Here is a tiny trained network, its code and every weight. The questions are about switching its units off for an input and a target symbol, where a switched-off unit gives its printed mean instead of its output.

import numpy as np


def w(rows, s, z=0):
    codes = np.array(rows[::2]) - 128.0
    scale = np.full(codes.shape[1], s)
    scale[-1] = z or s
    return codes * scale


def f(y):
    return np.maximum(y, 0)


def softmax(a):
    e = np.exp(a - a.max(-1, keepdims=True))
    return e / e.sum(-1, keepdims=True)


def log_softmax(a):
    a = a - a.max(-1, keepdims=True)
    return a - np.log(np.exp(a).sum(-1, keepdims=True))


def net(x, mask):
    ids = ['ΓΣαβδεζηθμξπτω'.index(c) for c in x.split()]
    T = len(ids)
    res = E[ids] + P[:T]
    u = 0
    for l in range(2):
        q, k, v = (res @ M[l].T for M in (Q, K, V))
        z = softmax(np.where(np.tri(T) > 0, q @ k.T / 3**0.5, -1e9)) @ v
        res = res + np.where(mask[u], z, O[l][:, -1]) @ O[l][:, :-1]
        u += 1
        y = f(res @ A[l][:, :-1].T + A[l][:, -1])
        res = res + np.where(mask[u : u + 12], y, B[l][:, -1]) @ B[l][:, :-1]
        u += 12
    return log_softmax(res[-1] @ U[:, :-1].T + U[:, -1])


Q, K, V, O, A, B = {}, {}, {}, {}, {}, {}
E = w([
[153,146,172,111,125,198,151],'Γ',
[115,90,73,66,177,107,163],'Σ',
[146,119,29,89,119,100,133],'α',
[103,101,89,167,90,98,138],'β',
[158,162,56,145,109,71,170],'δ',
[144,177,77,123,173,77,132],'ε',
[165,179,25,100,140,108,98],'ζ',
[138,108,23,38,157,160,145],'η',
[124,153,76,78,218,112,115],'θ',
[156,83,121,104,92,9,183],'μ',
[128,146,112,99,139,74,250],'ξ',
[91,173,87,171,141,186,143],'π',
[63,97,144,158,174,139,176],'τ',
[77,129,129,165,176,113,68],'ω',
],0.014)
P = w([
[138,133,81,74,219,66,195],'0',
[173,99,77,130,221,79,188],'1',
[142,109,77,130,199,86,179],'2',
[119,125,83,130,182,89,167],'3',
[98,138,84,133,168,101,160],'4',
[78,150,85,128,148,106,150],'5',
[66,165,101,133,133,102,140],'6',
[38,176,111,130,111,118,136],'7',
[26,187,105,129,94,123,124],'8',
[3,198,103,113,84,125,111],'9',
],0.0063)
Q[0] = w([
[111,166,63,57,167,84,164],'0.h0',
[254,78,159,176,193,157,126],'0.h0',
[178,77,200,202,108,234,94],'0.h0',
],0.011)
K[0] = w([
[64,133,188,192,66,225,79],'0.h0',
[86,105,13,189,199,22,158],'0.h0',
[167,142,2,84,174,30,175],'0.h0',
],0.0085)
V[0] = w([
[48,223,57,223,112,118,120],'0.h0',
[255,224,179,103,132,131,142],'0.h0',
[107,123,141,229,118,167,106],'0.h0',
],0.0071)
O[0] = w([
[180,107,99,220,141,134,143,252],'0.h0',
[127,254,158,108,129,97,128,34],'0.h0',
[96,118,143,198,102,144,141,50],'0.h0',
],0.01,0.0028)
A[0] = w([
[32,152,187,138,100,145,111,188],'0.n0',
[135,88,18,139,117,154,97,162],'0.n1',
[184,62,154,139,70,213,181,253],'0.n2',
[212,164,254,88,150,250,143,179],'0.n3',
[155,170,97,112,44,33,122,172],'0.n4',
[122,151,118,158,148,143,198,117],'0.n5',
[105,107,101,163,108,74,225,197],'0.n6',
[230,121,80,76,145,159,30,26],'0.n7',
[42,90,132,128,97,94,110,185],'0.n8',
[98,123,171,171,149,110,57,136],'0.n9',
[173,76,124,127,105,48,220,157],'0.n10',
[42,150,95,122,248,138,160,250],'0.n11',
],0.0067,0.0034)
B[0] = w([
[123,123,176,213,131,89,170,141],'0.n0',
[173,96,86,176,122,181,111,231],'0.n1',
[108,120,95,191,172,86,96,170],'0.n2',
[224,178,2,98,154,90,142,139],'0.n3',
[181,125,106,139,138,87,138,186],'0.n4',
[132,118,161,149,151,130,154,160],'0.n5',
[163,96,152,143,150,125,167,230],'0.n6',
[69,133,70,193,112,155,104,151],'0.n7',
[124,136,130,132,168,65,157,157],'0.n8',
[112,132,140,166,152,87,80,136],'0.n9',
[157,82,136,143,115,129,162,211],'0.n10',
[133,134,139,135,221,164,126,254],'0.n11',
],0.0088,0.0084)
Q[1] = w([
[244,114,38,170,254,89,204],'1.h0',
[81,231,153,18,84,77,140],'1.h0',
[108,124,118,161,177,119,108],'1.h0',
],0.0096)
K[1] = w([
[41,138,206,194,67,132,134],'1.h0',
[207,198,147,2,139,100,178],'1.h0',
[57,149,132,142,144,111,105],'1.h0',
],0.0087)
V[1] = w([
[165,192,75,107,97,204,149],'1.h0',
[130,103,156,136,105,158,250],'1.h0',
[72,140,186,139,192,202,135],'1.h0',
],0.011)
O[1] = w([
[197,210,33,95,118,198,205,1],'1.h0',
[2,159,152,118,40,138,235,210],'1.h0',
[144,102,235,180,122,240,151,193],'1.h0',
],0.0089,0.0066)
A[1] = w([
[80,198,94,100,162,198,30,139],'1.n0',
[146,98,102,176,63,122,103,120],'1.n1',
[135,134,88,140,125,160,212,221],'1.n2',
[50,110,153,128,122,53,100,196],'1.n3',
[144,63,87,2,114,178,121,140],'1.n4',
[105,110,188,118,155,152,139,158],'1.n5',
[196,140,109,117,151,169,202,208],'1.n6',
[170,154,67,78,66,116,164,1],'1.n7',
[79,214,136,65,63,98,184,62],'1.n8',
[153,49,171,141,81,85,181,5],'1.n9',
[105,110,183,130,134,176,162,116],'1.n10',
[157,111,100,146,126,127,138,172],'1.n11',
],0.0088,0.0056)
B[1] = w([
[191,98,98,192,115,216,255,150],'1.n0',
[103,131,164,106,157,132,132,173],'1.n1',
[64,143,143,143,116,104,109,252],'1.n2',
[167,122,77,96,136,167,167,230],'1.n3',
[67,105,147,45,132,194,90,163],'1.n4',
[143,107,111,122,86,108,110,214],'1.n5',
[97,185,187,148,134,126,83,238],'1.n6',
[193,110,158,125,26,119,110,165],'1.n7',
[204,114,190,91,136,121,163,168],'1.n8',
[119,150,105,116,150,184,86,220],'1.n9',
[153,111,86,124,83,113,88,213],'1.n10',
[111,134,134,141,120,104,98,199],'1.n11',
],0.0099,0.012)
U = w([
[170,152,164,111,94,169,102,64],'Γ',
[23,109,184,42,190,145,68,3],'Σ',
[97,147,111,65,78,102,22,220],'α',
[51,106,25,154,167,82,186,167],'β',
[160,134,123,182,55,34,117,76],'δ',
[110,214,116,137,216,65,99,156],'ε',
[204,168,52,183,95,148,147,122],'ζ',
[105,152,97,72,136,223,126,126],'η',
[162,156,119,137,190,195,167,110],'θ',
[202,89,84,92,126,121,157,59],'μ',
[109,120,201,101,132,137,197,216],'ξ',
[58,189,178,197,103,154,101,89],'π',
[126,56,137,125,1,186,121,71],'τ',
[204,71,190,147,157,110,84,166],'ω',
],0.0065,0.0046)

Each question gives the input, a string of symbols that net reads in full, and the target symbol t.
The units are the heads (3 rows each of Q, K, V and O) and the neurons (one row each of A and B). Each row of codes is followed by its name. A weight is (code - 128) times the scale printed after its matrix; where a second scale follows, it is the last column's (O, A, B and U).
mask holds one flag per unit, layer by layer, with each layer's heads first. A switched-off unit (its flag False) gives its mean, the last column of its rows in O or B, instead of its output. The means were averaged over made-up inputs and are rounded, as every weight is.
A unit's drop is (log p(t) with every unit on - log p(t) with that unit switched off) / (log p(t) with every unit on - log p(t) with every unit switched off).
The circuit of an input: a set's keep is (log p(t) with only the set's units on - log p(t) with every unit switched off) / (log p(t) with every unit on - log p(t) with every unit switched off). Starting from the 12 units with the biggest drops (on a tie, the unit counted first), units are removed one at a time, each time the one whose removal leaves the highest keep (on an exact tie, the one counted first), for as long as the keep stays at least 0.8.
units of the circuit, in order: the units of the circuit, biggest drop first
unit that matters most: the unit with the biggest drop
k most important neurons: the k neurons with the biggest drops, biggest first
k most important neurons of layer l: the k neurons of layer l with the biggest drops, biggest first
input ζ ω π θ α μ α ξ, target π: 2 most important neurons of layer 1	(1.n6, 1.n2)
input π ω ζ α α, target ω: units of the circuit, in order	(1.h0, 0.n9)
input η τ Γ, target τ: units of the circuit, in order	(1.h0, 1.n10)
input β θ η ω δ, target ω: units of the circuit, in order	(1.h0, 0.n9)
input α α ε π π α, target π: most important neuron	(1.n6)
input β ξ α α ξ Γ ξ, target ξ: 2 most important neurons of layer 0	(0.n3, 0.n1)
input ξ ζ η ε α, target α: 2 most important neurons	(1.n4, 1.n7)
input τ β ξ ε, target β: units of the circuit, in order	(1.h0, 0.h0, 0.n11, 1.n6)
input ω τ β ζ β ξ Γ τ η, target τ: 3 most important neurons of layer 1	(1.n10, 1.n5, 1.n6)
input ζ ε τ μ ξ π, target π: units of the circuit, in order	(1.h0, 1.n6, 1.n2, 0.h0)
input η δ δ Σ ζ, target ζ: units of the circuit, in order	(1.n0, 1.h0, 0.n7, 0.h0)
input Γ ε β ε, target ε: units of the circuit, in order	(0.h0, 1.h0)
input Γ η η β ξ α τ α ζ, target τ: 2 most important neurons	(0.n4, 0.n0)
input β α τ, target τ: 2 most important neurons	(1.n10, 1.n5)
input α Σ Σ α δ, target δ: 2 most important neurons of layer 1	(1.n7, 1.n9)
input ξ ξ θ Γ α ω π ε π ε, target π: 2 most important neurons	(1.n3, 0.n2)
input Σ β Γ, target β: 2 most important neurons	(0.n2, 1.n6)
input ε α Σ δ, target δ: 2 most important neurons	(1.n7, 0.n11)
input μ α Σ ω Γ δ ζ θ, target θ: unit that matters most	0.h0
input μ η ω β ξ, target β: unit that matters most	0.h0
input α ξ ξ α α ξ, target ξ: 2 most important neurons	(1.n8, 0.n1)
